Below are the code and all the weights of a small trained network. Each question names an input and a target symbol and asks about switching units off, where a switched-off unit gives its printed mean instead of its output.

import numpy as np


def w(rows, s, z=0):
    codes = np.array(rows[::2]) - 128.0
    scale = np.full(codes.shape[1], s)
    scale[-1] = z or s
    return codes * scale


def f(y):
    return np.maximum(y, 0)


def softmax(a):
    e = np.exp(a - a.max(-1, keepdims=True))
    return e / e.sum(-1, keepdims=True)


def log_softmax(a):
    a = a - a.max(-1, keepdims=True)
    return a - np.log(np.exp(a).sum(-1, keepdims=True))


def net(x, mask):
    ids = ['Δγζμσψ'.index(c) for c in x.split()]
    T = len(ids)
    res = E[ids] + P[:T]
    u = 0
    for l in range(2):
        r = res
        for j in range(2):
            rows = slice(4 * j, 4 * j + 4)
            q, k, v = (r @ M[l][rows].T for M in (Q, K, V))
            z = softmax(np.where(np.tri(T) > 0, q @ k.T / 4**0.5, -1e9)) @ v
            o = O[l][rows]
            res = res + np.where(mask[u + j], z, o[:, -1]) @ o[:, :-1]
        u += 2
        y = f(res @ A[l][:, :-1].T + A[l][:, -1])
        res = res + np.where(mask[u : u + 16], y, B[l][:, -1]) @ B[l][:, :-1]
        u += 16
    return log_softmax(res[-1] @ U[:, :-1].T + U[:, -1])


Q, K, V, O, A, B = {}, {}, {}, {}, {}, {}
E = w([
[121,120,139,187,122],'Δ',
[88,69,128,214,105],'γ',
[177,198,149,152,207],'ζ',
[116,120,120,205,181],'μ',
[173,136,192,112,218],'σ',
[148,67,246,88,208],'ψ',
],0.014)
P = w([
[127,117,113,135,123],'0',
[79,118,148,194,156],'1',
[201,63,102,152,146],'2',
[81,84,154,202,229],'3',
[233,116,188,162,105],'4',
[166,248,215,144,136],'5',
[138,84,66,75,154],'6',
[138,193,168,47,39],'7',
[138,73,153,62,215],'8',
[82,139,175,168,157],'9',
],0.018)
Q[0] = w([
[163,119,97,124,159],'0.h0',
[159,157,106,168,89],'0.h0',
[82,167,87,140,133],'0.h0',
[69,160,181,113,145],'0.h0',
[77,166,125,100,94],'0.h1',
[235,140,151,106,8],'0.h1',
[150,142,147,210,174],'0.h1',
[129,163,226,151,86],'0.h1',
],0.016)
K[0] = w([
[167,135,211,85,131],'0.h0',
[179,121,137,172,130],'0.h0',
[94,196,113,172,150],'0.h0',
[64,118,39,129,196],'0.h0',
[153,158,106,199,25],'0.h1',
[212,106,223,254,182],'0.h1',
[120,100,42,90,193],'0.h1',
[218,54,92,145,114],'0.h1',
],0.011)
V[0] = w([
[101,85,156,6,57],'0.h0',
[203,152,190,75,67],'0.h0',
[149,98,189,62,69],'0.h0',
[132,102,104,182,85],'0.h0',
[64,48,138,193,104],'0.h1',
[122,156,38,191,109],'0.h1',
[208,186,254,36,194],'0.h1',
[60,31,212,56,14],'0.h1',
],0.0087)
O[0] = w([
[160,137,78,157,117,44],'0.h0',
[121,105,95,104,110,83],'0.h0',
[138,137,94,154,112,109],'0.h0',
[103,170,113,133,154,115],'0.h0',
[140,83,172,110,77,149],'0.h1',
[89,127,106,50,131,36],'0.h1',
[158,163,114,148,196,254],'0.h1',
[157,133,191,164,4,107],'0.h1',
],0.014,0.0097)
A[0] = w([
[90,200,223,131,163,68],'0.n0',
[53,113,129,165,146,228],'0.n1',
[154,158,197,190,67,87],'0.n2',
[190,253,120,118,102,172],'0.n3',
[241,125,240,143,174,165],'0.n4',
[134,26,229,185,146,95],'0.n5',
[211,104,173,176,88,126],'0.n6',
[126,201,131,202,148,33],'0.n7',
[186,63,193,132,111,172],'0.n8',
[45,148,210,54,209,254],'0.n9',
[169,126,189,137,110,86],'0.n10',
[167,136,152,147,122,121],'0.n11',
[143,224,99,113,131,104],'0.n12',
[220,74,16,50,95,100],'0.n13',
[127,182,157,146,154,54],'0.n14',
[125,117,176,101,18,69],'0.n15',
],0.0074)
B[0] = w([
[99,71,86,143,133,182],'0.n0',
[146,154,162,106,136,163],'0.n1',
[107,124,83,91,152,168],'0.n2',
[104,122,167,109,107,152],'0.n3',
[93,145,117,175,121,252],'0.n4',
[117,147,116,111,127,205],'0.n5',
[117,116,94,95,152,181],'0.n6',
[109,108,132,121,154,159],'0.n7',
[97,165,119,116,155,183],'0.n8',
[152,123,159,114,91,219],'0.n9',
[103,115,125,128,116,160],'0.n10',
[112,119,94,133,112,155],'0.n11',
[141,130,121,134,142,137],'0.n12',
[105,148,93,245,120,133],'0.n13',
[136,112,120,109,150,152],'0.n14',
[125,129,83,120,143,143],'0.n15',
],0.013,0.03)
Q[1] = w([
[196,56,80,87,122],'1.h0',
[144,178,143,111,152],'1.h0',
[122,218,119,109,123],'1.h0',
[28,136,101,225,179],'1.h0',
[189,2,117,59,140],'1.h1',
[129,137,143,105,172],'1.h1',
[221,36,105,69,173],'1.h1',
[93,67,172,163,62],'1.h1',
],0.0058)
K[1] = w([
[114,1,98,106,171],'1.h0',
[78,199,139,89,186],'1.h0',
[44,100,96,185,109],'1.h0',
[181,253,48,197,155],'1.h0',
[61,123,155,100,180],'1.h1',
[137,130,185,152,154],'1.h1',
[108,74,164,142,119],'1.h1',
[138,138,173,148,95],'1.h1',
],0.0086)
V[1] = w([
[74,115,222,196,60],'1.h0',
[171,253,43,106,102],'1.h0',
[169,121,144,115,109],'1.h0',
[175,235,151,100,118],'1.h0',
[207,183,110,229,70],'1.h1',
[205,161,73,78,143],'1.h1',
[64,235,175,59,146],'1.h1',
[124,143,159,118,95],'1.h1',
],0.0063)
O[1] = w([
[87,4,199,159,116,23],'1.h0',
[72,250,127,150,130,154],'1.h0',
[147,134,96,221,171,1],'1.h0',
[60,134,129,186,144,44],'1.h0',
[107,88,153,166,38,28],'1.h1',
[48,146,156,179,59,63],'1.h1',
[171,179,77,173,34,181],'1.h1',
[32,255,122,150,81,43],'1.h1',
],0.0042,0.0086)
A[1] = w([
[139,202,100,182,145,205],'1.n0',
[146,136,149,152,113,50],'1.n1',
[141,167,198,180,59,232],'1.n2',
[169,188,99,143,75,62],'1.n3',
[130,75,129,151,145,92],'1.n4',
[217,117,182,69,105,101],'1.n5',
[149,159,120,134,167,77],'1.n6',
[187,159,251,190,126,238],'1.n7',
[132,142,254,128,170,254],'1.n8',
[158,106,144,187,181,154],'1.n9',
[88,163,118,151,131,146],'1.n10',
[127,113,166,169,82,199],'1.n11',
[173,159,192,109,126,118],'1.n12',
[144,131,59,246,93,17],'1.n13',
[81,137,161,110,130,63],'1.n14',
[163,139,69,183,112,120],'1.n15',
],0.012,0.0043)
B[1] = w([
[127,53,120,153,99,253],'1.n0',
[61,97,83,182,135,128],'1.n1',
[70,199,255,225,18,133],'1.n2',
[130,117,164,122,139,130],'1.n3',
[105,154,108,118,115,150],'1.n4',
[110,78,212,125,186,161],'1.n5',
[117,160,120,139,82,203],'1.n6',
[202,105,137,142,85,161],'1.n7',
[147,148,79,152,100,235],'1.n8',
[123,139,109,86,74,225],'1.n9',
[142,96,144,116,156,218],'1.n10',
[102,187,220,111,123,132],'1.n11',
[94,153,180,152,193,157],'1.n12',
[75,149,161,89,207,199],'1.n13',
[168,117,80,123,111,189],'1.n14',
[77,103,130,152,122,179],'1.n15',
],0.0098,0.018)
U = w([
[72,183,147,180,75,96],'Δ',
[101,93,60,49,49,118],'γ',
[143,233,93,117,182,112],'ζ',
[159,41,134,108,144,88],'μ',
[214,58,3,198,44,255],'σ',
[46,84,71,209,133,122],'ψ',
],0.0055,0.0047)

Each question gives the input, a string of symbols that net reads in full, and the target symbol t.
The units are the heads (4 rows each of Q, K, V and O) and the neurons (one row each of A and B). Each row of codes is followed by its name. A weight is (code - 128) times the scale printed after its matrix; where a second scale follows, it is the last column's (O, A, B and U).
mask holds one flag per unit, layer by layer, with each layer's heads first. A switched-off unit (its flag False) gives its mean, the last column of its rows in O or B, instead of its output. The means were averaged over made-up inputs and are rounded, as every weight is.
A unit's drop is (log p(t) with every unit on - log p(t) with that unit switched off) / (log p(t) with every unit on - log p(t) with every unit switched off).
The circuit of an input: a set's keep is (log p(t) with only the set's units on - log p(t) with every unit switched off) / (log p(t) with every unit on - log p(t) with every unit switched off). Starting from the 12 units with the biggest drops (on a tie, the unit counted first), units are removed one at a time, each time the one whose removal leaves the highest keep (on an exact tie, the one counted first), for as long as the keep stays at least 0.8.
units of the circuit, in order: the units of the circuit, biggest drop first
unit that matters most: the unit with the biggest drop
k most important neurons: the k neurons with the biggest drops, biggest first
top k neurons in layer l: the k neurons of layer l with the biggest drops, biggest first
heads that matter: for each layer, one digit per head in row order, 1 if its drop is at least 0.15 and else 0, layers parted by /
input ψ ζ ψ σ σ ψ γ γ, target σ: unit that matters most	0.h1
input ζ γ ψ γ Δ ζ ζ μ Δ ζ, target ζ: units of the circuit, in order	0.h1, 0.n4
input γ μ γ, target μ: 2 most important neurons	0.n4, 1.n5
input ψ γ ζ ζ γ, target ζ: units of the circuit, in order	0.h1, 0.n0
input γ ψ ψ γ γ μ, target ψ: units of the circuit, in order	0.n0, 0.h0
input γ ψ μ Δ μ ζ, target μ: 4 most important neurons	0.n9, 0.n0, 1.n5, 0.n8
input Δ ψ ζ, target ψ: 3 most important neurons	0.n4, 0.n9, 1.n0
input μ ψ ζ ψ, target μ: 3 most important neurons	0.n9, 1.n5, 0.n4
input ψ ψ μ ζ γ Δ μ ψ ζ Δ, target μ: 2 most important neurons	0.n4, 0.n9
input ψ μ Δ ψ ψ ζ, target Δ: units of the circuit, in order	0.n9, 1.n2, 0.h0
input γ ζ μ μ γ ζ, target μ: 2 most important neurons	0.n0, 0.n9
input ζ σ γ ζ, target ζ: heads that matter	01 / 01
input γ γ ζ γ γ ζ σ, target σ: 2 most important neurons	1.n13, 0.n13
input ζ ψ ψ ψ ψ ψ γ ψ μ σ, target γ: units of the circuit, in order	0.h1
input γ ζ μ ζ, target γ: 2 most important neurons	0.n15, 0.n0
input ψ γ σ Δ ψ γ ζ σ, target ψ: 2 most important neurons	0.n4, 0.n0
input ψ μ μ Δ Δ, target μ: top 2 neurons in layer 0	0.n4, 0.n0
input ζ ψ γ ψ ψ Δ ζ, target ψ: 4 most important neurons	0.n13, 1.n0, 1.n13, 1.n15
input γ μ ζ ζ ψ, target ψ: top 2 neurons in layer 0	0.n9, 0.n4
input ψ γ ψ σ ζ ζ ψ μ, target ζ: units of the circuit, in order	0.h1
input σ γ ψ μ σ ζ μ ζ μ, target μ: heads that matter	01 / 10
input ψ μ μ γ μ, target μ: 2 most important neurons	0.n4, 1.n5
input ζ σ ψ ζ σ σ ζ ζ, target σ: heads that matter	01 / 00
input σ σ ψ γ ζ ψ Δ σ, target ζ: 2 most important neurons	0.n0, 0.n9
input ψ σ ψ ζ ζ ζ σ, target σ: heads that matter	11 / 00
input ψ ψ ψ Δ σ, target ψ: top 2 neurons in layer 0	0.n4, 0.n9
input ζ ζ ψ γ Δ γ γ σ, target Δ: heads that matter	01 / 00
